Below are the code and all the weights of a small trained network. Each question names an input and a target symbol and asks about switching units off, where a switched-off unit gives its printed mean instead of its output.

import numpy as np


def w(rows, s, z=0):
    codes = np.array(rows[::2]) - 128.0
    scale = np.full(codes.shape[1], s)
    scale[-1] = z or s
    return codes * scale


def norm(h):
    return h / np.sqrt((h * h).mean(-1, keepdims=True) + 1e-5)


def f(y):
    return y / 2 * (1 + np.tanh(0.7978845608 * (y + 0.044715 * y**3)))


def softmax(a):
    e = np.exp(a - a.max(-1, keepdims=True))
    return e / e.sum(-1, keepdims=True)


def log_softmax(a):
    a = a - a.max(-1, keepdims=True)
    return a - np.log(np.exp(a).sum(-1, keepdims=True))


def net(x, mask):
    ids = ['γεζησψ'.index(c) for c in x.split()]
    T = len(ids)
    res = E[ids] + P[:T]
    r = norm(res)
    for j in range(3):
        rows = slice(4 * j, 4 * j + 4)
        q, k, v = (r @ M[0][rows].T for M in (Q, K, V))
        z = softmax(np.where(np.tri(T) > 0, q @ k.T / 4**0.5, -1e9)) @ v
        o = O[0][rows]
        res = res + np.where(mask[j], z, o[:, -1]) @ o[:, :-1]
    y = f(norm(res) @ A[0][:, :-1].T + A[0][:, -1])
    res = res + np.where(mask[3:11], y, B[0][:, -1]) @ B[0][:, :-1]
    return log_softmax(norm(res)[-1] @ U[:, :-1].T + U[:, -1])


Q, K, V, O, A, B = {}, {}, {}, {}, {}, {}
E = w([
[175,111,63],'γ',
[109,196,150],'ε',
[113,143,50],'ζ',
[114,178,135],'η',
[4,56,142],'σ',
[189,183,144],'ψ',
],0.019)
P = w([
[59,85,190],'0',
[53,183,138],'1',
[20,233,42],'2',
[139,71,97],'3',
[3,138,128],'4',
[88,227,19],'5',
[236,25,145],'6',
[56,189,158],'7',
[192,196,70],'8',
[233,149,119],'9',
[45,191,181],'10',
[139,254,91],'11',
],0.0087)
Q[0] = w([
[190,114,72],'h0',
[188,158,109],'h0',
[1,189,55],'h0',
[72,238,125],'h0',
[180,190,110],'h1',
[137,12,249],'h1',
[118,225,8],'h1',
[226,115,27],'h1',
[78,119,103],'h2',
[41,84,211],'h2',
[183,92,149],'h2',
[238,156,252],'h2',
],0.0094)
K[0] = w([
[199,123,157],'h0',
[186,111,123],'h0',
[122,18,86],'h0',
[55,87,132],'h0',
[186,98,170],'h1',
[202,113,75],'h1',
[34,79,201],'h1',
[148,205,106],'h1',
[139,3,138],'h2',
[157,173,145],'h2',
[59,147,85],'h2',
[120,190,117],'h2',
],0.012)
V[0] = w([
[207,95,41],'h0',
[81,83,129],'h0',
[52,176,45],'h0',
[109,160,111],'h0',
[52,184,146],'h1',
[122,156,147],'h1',
[109,17,88],'h1',
[195,169,5],'h1',
[65,107,90],'h2',
[173,170,218],'h2',
[154,184,40],'h2',
[194,31,149],'h2',
],0.011)
O[0] = w([
[192,75,218,126],'h0',
[164,251,108,159],'h0',
[200,120,115,231],'h0',
[108,226,65,152],'h0',
[197,66,186,254],'h1',
[253,47,175,153],'h1',
[112,204,162,82],'h1',
[152,40,51,61],'h1',
[94,42,137,169],'h2',
[141,111,46,80],'h2',
[227,85,115,181],'h2',
[63,200,223,43],'h2',
],0.006,0.0074)
A[0] = w([
[101,126,254,15],'n0',
[206,122,124,4],'n1',
[129,233,96,252],'n2',
[72,135,152,58],'n3',
[170,43,82,155],'n4',
[175,17,92,113],'n5',
[161,191,111,175],'n6',
[125,149,99,95],'n7',
],0.0088,0.0013)
B[0] = w([
[194,112,243,151],'n0',
[141,131,87,206],'n1',
[120,63,243,240],'n2',
[183,141,45,124],'n3',
[88,108,163,234],'n4',
[88,163,254,253],'n5',
[225,49,87,203],'n6',
[228,149,181,133],'n7',
],0.0057,0.0039)
U = w([
[125,97,255,164],'γ',
[147,129,86,197],'ε',
[147,123,96,42],'ζ',
[151,150,88,4],'η',
[83,212,120,184],'σ',
[164,187,81,92],'ψ',
],0.0099,0.0032)

Each question gives the input, a string of symbols that net reads in full, and the target symbol t.
The units are the heads (4 rows each of Q, K, V and O) and the neurons (one row each of A and B). Each row of codes is followed by its name. A weight is (code - 128) times the scale printed after its matrix; where a second scale follows, it is the last column's (O, A, B and U).
mask holds one flag per unit, heads first, then neurons. A switched-off unit (its flag False) gives its mean, the last column of its rows in O or B, instead of its output. The means were averaged over made-up inputs and are rounded, as every weight is.
A unit's drop is (log p(t) with every unit on - log p(t) with that unit switched off) / (log p(t) with every unit on - log p(t) with every unit switched off).
The circuit of an input: a set's keep is (log p(t) with only the set's units on - log p(t) with every unit switched off) / (log p(t) with every unit on - log p(t) with every unit switched off). Starting from all 11 units, units are removed one at a time, each time the one whose removal leaves the highest keep (on an exact tie, the one counted first), for as long as the keep stays at least 0.8.
circuit, biggest first: the units of the circuit, biggest drop first
unit that matters most: the unit with the biggest drop
heads that matter: for each layer, one digit per head in row order, 1 if its drop is at least 0.15 and else 0, layers parted by /
drop when u is switched off: that unit's drop, to one decimal
input ζ ε ψ σ η, target σ: heads that matter -> 110
input γ ε γ γ ψ η, target γ: unit that matters most -> h0
input η ε γ ζ σ γ ψ γ, target γ: circuit, biggest first -> [h0, n5]
input σ σ ε η η ε η η σ ζ, target γ: heads that matter -> 101
input γ γ ε ζ γ ψ σ σ, target σ: heads that matter -> 010
input σ ψ η ε ζ σ ε ε ε ζ γ, target γ: circuit, biggest first -> [h2, n5]
input σ γ ε σ ζ, target σ: heads that matter -> 000
input σ ζ η ε η, target σ: heads that matter -> 100
input σ σ γ, target σ: heads that matter -> 011
input σ η γ, target σ: heads that matter -> 111
input γ ε ε ε ε ε, target γ: heads that matter -> 100
input γ ε ψ η σ η, target γ: heads that matter -> 001
input γ ψ σ ζ ε ε, target γ: heads that matter -> 001
input ε ε σ σ ε ε η ψ ψ σ ζ, target σ: circuit, biggest first -> [h2]
input ε ζ γ ε γ ζ σ γ ψ γ ζ, target γ: heads that matter -> 000
input ε ψ ε σ ψ η ψ η ε γ σ, target σ: drop when h0 is switched off -> 0.2
